125	124	149	127	133	132	144 out 132
135	121	104	155	143 out 155
105	124	151	126	150	106	150 out 106
156	110	135	146	101	105 out 101
130	132	100	104 out 100
120	150	148	117	144	117	131 out 117
150	137	114	136 out 114
131	111	153	99	149 out 99
112	120	149	128	137	104	116 out 104
---
[[123 113 146 128 117]
 [137 107 150 135 126]
 [140 142 123 146 141]] >> 128

[[131 119 120 144 146 133 137]
 [134 121 120 145 152 127 135]
 [136 135 124 127 153 102 133]] >> 133

[[126 128 143 126 127 129]
 [152 128 115 126 128 127]
 [133 128 126 125 129 128]] >> 127

[[129 126 109 152 136 114 118]
 [137 144 138 116 129 136 103]
 [127 128 151 123 114 142 108]] >> 114

[[148 135 129 143 137 118]
 [118 153 127 122 134 120]
 [125 139 148 112 135 115]] >> 137

[[128 140 129 140 128 128 128]
 [128 130 129 128 129 129 152]
 [128 141 132 135 129 129 128]] >> 128

[[113 126 153 147]
 [141 121 145 149]
 [115 119 146 147]] >> 153

[[105 142 125 148 138 122 121]
 [120 143 126 144 151 140 127]
 [128 143 124 142 145 141 129]] >> 122

[[142 132 145 123 117]
 [125 135 143 127 101]
 [124 131 112 131 134]] >> 123

[[140 115 132 138]
 [120 124 126 101]
 [126 123 135 130]] >> 132
---
[[113 123 132 126 125 104 137]
 [121 134 145 127 115 124 148]
 [128 131 122 118 134 118 124]] 127, 148

[113 107 126 130 154 112 105] 130, 154

[133 136 111 157 128] 111, 157

[123 132 154 144 157 128 102] 144, 157

[106 138 109 128 150] 109, 150

[135 120 141 153 155] 141, 155

[[119 140 126 121 145]
 [115 120 120 117 156]
 [128 144 121 111 149]] 120, 156
---
array([[102, 125, 133, 115, 148],
       [145, 130, 118, 138, 105]]) >> 145

array([[122, 113, 141, 122, 149, 125],
       [116, 122, 108, 121, 158, 136]]) >> 116

array([[115, 129, 131, 137, 131, 102, 137],
       [121, 116, 104, 122, 114, 149, 146]]) >> 121

array([[127, 114, 123, 125, 138],
       [130, 118, 126, 155, 140]]) >> 130

array([[103, 128, 119, 124, 111, 114, 131],
       [142, 138, 120, 151, 128, 131, 143]]) >> 142

array([[119, 105, 126, 132],
       [102, 147, 109, 137]]) >> 102

array([[116, 145,  98, 127],
       [117, 139, 109, 129]]) >> 117

array([[107, 128, 109, 121],
       [151, 123, 136, 126]]) >> 151

array([[128, 136, 127, 135, 140, 111],
       [136, 121, 125, 133, 124, 150]]) >> 136
---
[[118 124 100 137 131]
 [138 126 135 116 129]
 [111 106 105 119 134]] result: 105

[[121 132 150 150 128 132 145]
 [116 118 143 117 121 148 139]
 [ 99 102 133 138 140 133 119]] result: 140

[[111 152 134 126]
 [108 133 144 151]
 [157 109 152 149]] result: 109

[[126 114 120 139 122 130]
 [117 140 136 124 153 120]
 [122 138 129 125 142 135]] result: 125

[[122 133 122 129 135 127]
 [145 139 146 144 113 145]
 [126 116 125 113 150 113]] result: 113

[[127 132 125 132 130 132]
 [127 131 143 107 114 105]
 [122 113 128 130 136 142]] result: 130
---
[ 99 109 135 133 138] | 109
[119 102 127 138 129 127 146] | 102
[123 145 100 117] | 145
[133 114 154 145 116 129] | 114
[150 121 127 132 128] | 121
[119 121 131 116 141 151] | 121
---
Input:
[[131 125 134 112 148 112 100]
 [147 122 118 109 120 123 130]]
Output: 125

Input:
[[155 144 126 110 157 104 129]
 [137 120 145 138 132 118 134]]
Output: 144

Input:
[[128 103 104 112 149]
 [146 128 102 131 156]]
Output: 103

Input:
[[119 107 142 115 121 131 126]
 [146 147 135 123 142 131 135]]
Output: 107

Input:
[[112 126 154 134]
 [115 127 121 127]]
Output: 126

Input:
[[104 103 124 115]
 [111 108 122 116]]
Output: 103

Input:
[[109 127 152 130]
 [119 141 123 146]]
Output: 127

Input:
[[124 135 126 119 119]
 [117 149 127 128 119]]
Output: 135
